[ -64  -95  102   35 -391 -109  119  181  214  268  137  357 -118  -93
  101 -450  186  426 -403   80  400  594  336  412 -306 -835  427 -189
   62  226 -123  770 -155]
T
[  49   76  -77 -165 -203  -40  -15  109  -13  174  -84   27   98  125
  220   95  -52 -112   93  167  210    8  -71   42 -117   31   -8  264
  -26   32  -30 -221   11]
B
[ -81  -40   30   -1  144  106   31  -94   17 -121  -77 -181  -53  -33
 -138  -66  -53 -108    2 -191 -170  -60   32  -65   66  213   -3   45
  -51 -105    7    0   -2]
T
[-160  -78  -54  106 -518 -216  -34  112 -102   68   -5  236 -146 -337
  117 -229 -268   33  -11   93  224  335  320   87   70 -201   37 -251
  193  216  -67  257 -197]
F
[-326 -207   71   43   45   29  123  -47   60    1  154  127 -367 -340
 -257 -359   58  287 -402 -237 -145  313  359  169  -79 -287  189 -443
   84   85    0  723  -69]
Q
[  78  -50 -144  -87  469  144  142 -188 -263 -305  555 -142 -324 -127
 -320 -385  152  376 -221 -490 -256   19  154 -199  331  -25   97  -11
 -197 -324 -125  433   67]
S
[ 146   14 -142  -72  219   94   42  -81  -22  -74  157 -171   95  173
  -49  -10  144   90  -59 -191   52  -13  -57  -64    4  -99   83  242
  -73 -203  -40  -16  -41]
Q
[ -97   23   15 -153 -112    2  -18   14   71  101 -302  -10   85   67
   82  229  -88 -116  -47  172  -68 -157 -102  -22 -113   84  -13   53
   -7   20  -23  -99   65]
V
[  64   59  -13 -159  119   -9 -108 -133  -92  -69 -181 -225  124  145
   81  300 -145 -142  165   40 -238 -350 -156 -337  162  398 -214  231
 -132 -169  -11 -437  226]
A
[   1   79    5  -92    4  -82   21   30 -157  -34   50  -20   60  112
   85   -3  -14  136  -67   79   34    0  -39  -68   32  -62  -15  130
 -127  -49  -18  -29   16]
C
[-184  -80  -15   88 -705 -207  -33  143   68  180 -229  432 -137 -317
  245 -149 -281  -47   24  302  296  363  262  141 -102 -433  275 -339
  371  388  -25  338  -87]
F
[ -16   79   60  -60  281  100  -40 -126  166    5 -307 -317  179  256
  -50  334  -29 -204   96    3 -228 -293 -300  -89 -113  348  -70  224
 -109 -145   74 -381   98]
A
[   4  -17  128  157   18    2   75  151  269   75  338  196  -44  225
 -125 -402  281  421 -280  -60  164  397   78  357 -380 -759  486 -290
   -1  121   62  619 -152]
C
[ -18  -46  -81 -138   24   67  -11 -128 -120  -66  -91 -100 -114 -119
   50   -5 -102  -37   35  -43 -182 -207  -26 -200  168  253 -226  121
  -66  -86   33 -131  149]
T
[-120  -26  -10   46   36   80  -48 -175  -34 -216  115   42 -231  -94
 -199 -252  -50   40   42 -160 -385 -173   90 -235  134   25   23 -295
   17  -94  224  222  114]
T
[  22  -17  -79 -189 -738 -296   -8  243 -179  330  -21  349   59 -215
  454  -76 -145  139 -151  452  579  408  322  107    4 -483  104   30
  116  270 -194  224 -106]
Q
[-238  -58  -99   89 -794 -159 -123   76  118  260 -450  323   -1 -313
  375  162 -435 -413  231  330  288  243   87  149 -166  -25 -105 -305
  450  468   60 -142 -181]
F
[ 154  103  -96  -22 -200  -80  -43   46  -50  150  -72  -40  248   87
  297  108  -35    1   79  252  252    9 -121   -2  -23 -100 -137  191
  -50   67  114 -236  -87]
A
[-180  -52  -60  -45 -325  -82   -5  -68 -198    3 -236   50 -130 -390
  177   -7 -297 -128   52  157   -7   26  137  -93  149   98 -181 -161
  116  134   31   27  -59]
F
[ 109   74   40   71   44    1   63  103   45  -31  403  148  -37  255
  -96 -420  358  399 -136  -55   95  196   91  134 -164 -510  386  -70
  -74  -61  157  452  -39]
B
[-568 -189   83  195  173   94  -32 -269   20 -271 -342   47 -445 -489
 -379  -28 -366 -369   98 -314 -804 -318  143 -213  250  457 -175 -629
  259   51  193  142   96]
B
[-378 -306  183   66  269  141  185 -101  133 -207  107    1 -508 -348
 -532 -314   62  102 -328 -522 -428  267  335  163  -29  191   53 -410
  214   16  -52  747  -19]
U
[ 102   24   45  -38  -99  -70  144  277  108  181  377  250  -52  258
   34 -435  348  575 -322  -70  380  528  122  422 -380 -774  415  118
  -81  107  -21  654 -127]
C
[ 272   99 -155  -78  245   60  -37  -57  -28  -84  -45 -244  318  352
  125  250   58 -145  147    8   82 -240 -296 -158   42  112   17  381
  -69 -199  -54 -503  -13]
F
[ 250   79  -10  -39  326   78   90  -41   39  -24   98 -267  262  327
   34   73  274  112  -93  -41   72  -61 -230   32 -134  -72  -42  308
 -205 -214  143 -143  -71]
U
[   6  -55 -123 -132  195  122  -13 -256 -178 -260   -3 -181 -155 -148
 -107   35 -114 -206  115 -221 -333 -296    6 -371  375  439 -215   67
    6 -216 -107 -161  137]
T
[-190  -16   30  146  139   80   65   39  321   33 -231  -73   67  202
 -148   25   25  -92  -45 -140  -26   61 -206  240 -372  -47  174  114
  103   57   26    6 -166]
C
[ 368  174  -36  -12  -72  -99    6  134 -102  105  348  -59  308  399
  275  -97  297  377  -77  219  471  242  -76  147  -95 -532  183  213
 -258  -65  150  -24 -154]
F
[-410 -203   57   -6  131   77  -29 -252  -46 -172 -233   25 -508 -517
 -279  -43 -325 -117  -44 -227 -712 -234  128 -207  189  532 -353 -429
  222   24   72  261  187]
A
[-280  -65  -35   21 -335  -67  -65  -47  -25   17 -381    7 -166 -378
   24   84 -424 -358  150  149 -138  -52  129 -120  146  326 -196 -218
  201  167    1  -58  -17]
A
[-438 -235    2   46  122   92  164  -94  -69 -241  114   82 -564 -415
 -460 -449  -79  184 -269 -438 -383  195  347   59  124    2   -2 -412
  124   88  -24  691  -75]
C
[  68   89  -83  -58 -212 -112  -65  -23 -251  -97   54   68 -111  -43
  121 -110 -137   14  170  191  -75 -162   61 -247  332 -121   -4  -87
  -66  -76   94  -22  126]
B
[  77  106  -15    0 -136  -46 -167  -48   80   56 -446 -204  389  222
  236  504 -265 -542  336  325   17 -349 -330 -173  -27  386 -300  240
   30  -19  141 -765  -24]
U
[-286   -1  120  -69  367   87   29 -148  -24 -181 -109 -136 -118   15
 -250   71  -62    2  -80 -150 -460 -267 -118 -152   15  319  -72  -28
  -80 -121   48  -14  164]
C
[-257 -177  142  136  485  194  268  -65  218  -88  243    6 -370  -84
 -470 -413  407  454 -464 -483 -344  235  114  341 -276 -240  285 -270
   28  -83  127  804 -104]
B
[-399 -265   34  160   20  110  125  -44  235  -17 -206   43 -334 -316
 -294 -155  -67    6 -257 -269 -273  198  182  251 -172   15   19 -404
  244  171   40  473 -176]
V
[  60   86   16   69  117   61  -82  -69  128  -89   -5  -54   72  358
  -87   18   79   -4   86    3 -102 -130 -183  -25  -47  -67  103   17
  -17  -57  183  -90   61]
V
[  96   16  -16  -85  -72  -62  -43   -1 -151  -69  106  -20  -48  105
   68  -55  -33  169   26   20   25   35  -13  -74   52   78  -33  162
   -3  -76   13  -19   77]
F
[ 254   73  -78 -130  144  -41   45   18 -147   36  429    1  -56  176
   67 -266  210  452 -144 -115  192  219   63   77   72 -419  107  189
 -180 -146   29  232   43]
Q
[-198 -111  -83  209  395  153  142 -119   78 -104  110 -133 -193 -116
 -219 -232   94  218 -223 -300 -248   58  -14   84  -49 -117   94 -129
  -56  -76  200  273  -95]
S
[ 249  136  -27 -175   72  -66   90  152 -103   34  449  -10   45  399
   71 -287  373  538 -263   21  294  242   31  110 -140 -535  395  277
 -289 -213  -40  377   10]
F
[-405  -97  -14  180 -271  -39  -72  -90   84   26 -375  133  -63 -298
   48  165 -374 -287   85  130 -212  -90  -58  -17  -75  148 -262 -373
  278  273  180 -126 -129]
C
[-252  -60   24  137 -738 -145 -144   -7   83  163 -394  385  -99 -455
  199   75 -507 -343  192  323  114  162  216   -3   70 -139   64 -423
  352  401  -51   82  -37]
S
[-220 -169  -91   92 -624 -142  -62   73  178  247 -371  290   -8 -433
  220  134 -396 -335   60  205  247  233  156   94  -83   27  -61 -272
  474  435 -191  -21 -165]
A
[ -98  -13  -71  -22  250   64    4 -156 -248 -335   78 -183 -263  -86
 -265 -130  -67   65    6 -193 -422 -269   70 -277  427  264 -179  -91
 -129 -218   94   68  139]
V
[  -6   46   89  120   14   68  -86  -52  296   -7  -96   78   29  278
  -66  -72   73  -67   43  -32 -114  -69 -139   51 -214 -184  257  -95
   81  -13  147   94   66]
T
[-476 -176   15  125  395  165  -24 -376   -5 -248 -397 -187 -285 -402
 -304  194 -309 -368   18 -265 -758 -407  -47 -224  239  569 -373 -376
  200  -72  197  -80   58]
Q
[ -95 -120 -155 -106 -331 -133   16   -5 -316  -72  230  148 -362 -297
   43 -265 -192  234  -19  -55  -25  143  294 -166  265   68 -156  -30
   58   12  -49  191   84]
B
[ -30  -74   63  102 -443 -132   63  244  167  227  180  411  -27  -15
   99 -355   65  301 -253   86  493  636  250  425 -324 -746  361 -278
  183  399  -78  555 -256]
C
[-689 -349  -33  156 -420 -105  -14 -125 -174 -115 -427  289 -652 -899
 -128  -36 -593 -318   61 -100 -563  -30  457 -139  452  345 -378 -649
  423  299   62  305   30]
B
[ 167  187   14 -148   98   59  -13   12   97   75 -170 -225  333  448
  154  151  135  -41   29  203  127 -212 -315  -48 -202   23  123  499
 -232 -197   52 -335   77]
T
[-215  -54  -80  -45   52   23    2 -105 -115 -190  -16    7 -144 -159
 -124   38 -209 -191   48 -168 -243  -96   49 -210  164  266  -99 -112
  133   -6 -100  -15   12]
C
[  68   97  -54  -91  -46   -2  -63  -74  -70   82 -210 -188  284   53
  242  237  -78 -150  104  249  118 -179 -139 -103   37   30 -179  226
 -114  -67   47 -382  -17]
Q
[ 144   57   40   58  270  119  123   96  253   25  191 -117  148  439
 -156 -223  368  294 -172 -265  222  273 -125  361 -416 -370  424  245
  -80  -92   47  265 -177]
F
[ 141   65   69  -48  330   40  181  125  128   95  328  -44   90  397
  -77 -249  484  480 -360 -160  160  228  -52  301 -328 -468  389  210
 -235 -169    8  351  -89]
B
[  81  168   26  -44 -133  -57    4  136  215  207 -248  -20  334  385
  207  239  120   -2  -20  305  288   16 -240  161 -297 -268  260  328
  -70   -5    6 -158  -19]
V
[ 125   89 -105   86 -270  -78  -65   96   61  120   60    4  204  232
  172   23  -46   24   53  181  325  161  -74   76 -113 -257  162  192
  -42    3   -7 -111 -156]
S
[ 153   13 -123  -38 -243 -128   90  161 -100   75  313  189   59   34
  169 -233   60  311 -174   61  489  415  114  166   -9 -514  178   41
   40  143 -189  223 -172]
C
[ 302  208   41  -35  125  -20   36  135   36    1  399  107   99  509
   15 -393  344  436  -79    3  220  158 -113  141 -206 -697  439  139
 -196  -80  108  338    3]
C
[ 211  225  -50  -11  349   23 -172 -194 -211 -308  175 -217  148  369
  -23   94  -24  -48  284   -4 -253 -447 -255 -424  306  168  -37  116
 -212 -331  216 -438  222]
F
[-112  -21  -79   47  124   24  124  -49   39 -116   51    6 -247 -107
 -192 -306    4   86  -90 -240 -112  105   96   42  -11 -144   71  -63
   45  -75  122  352  -24]
U
[ -74  -24   73 -107  244   57   57  -69  -51 -111   49 -169 -129   52
 -184  -48  105  147 -113 -154 -283  -70   37 -101   63  201    7   47
 -109 -147   20  172  128]
A
[ -78  -16   16  -93    8  -27    6  -59  -93  -43 -134 -124  -47   -3
   25   98  -63  -58    6  102 -186 -180  -28 -143   98  218  -83   44
  -61 -116  -23 -141   74]
B
[ -46   36  -59   74 -441 -134 -152   -7   60   95 -289  166   19  -77
  218   99 -297 -260  227  329   40  -59   -5 -127   60  -88   -3 -213
  207  204  107 -133   27]
A
[-304 -208   65   98 -303  -99   37  -55  -38 -108   81  359 -517 -495
 -216 -430 -209   92  -91 -167 -196  288  478  -11  204 -246   82 -582
  274  241   90  693   35]
U
[  46   79    0   91 -408 -138 -134   35   80  118   12  261   66   58
  149 -110  -75   24   88  235  253  170  103   42  -63 -502  227 -158
  128  138   92  151  -46]
Q
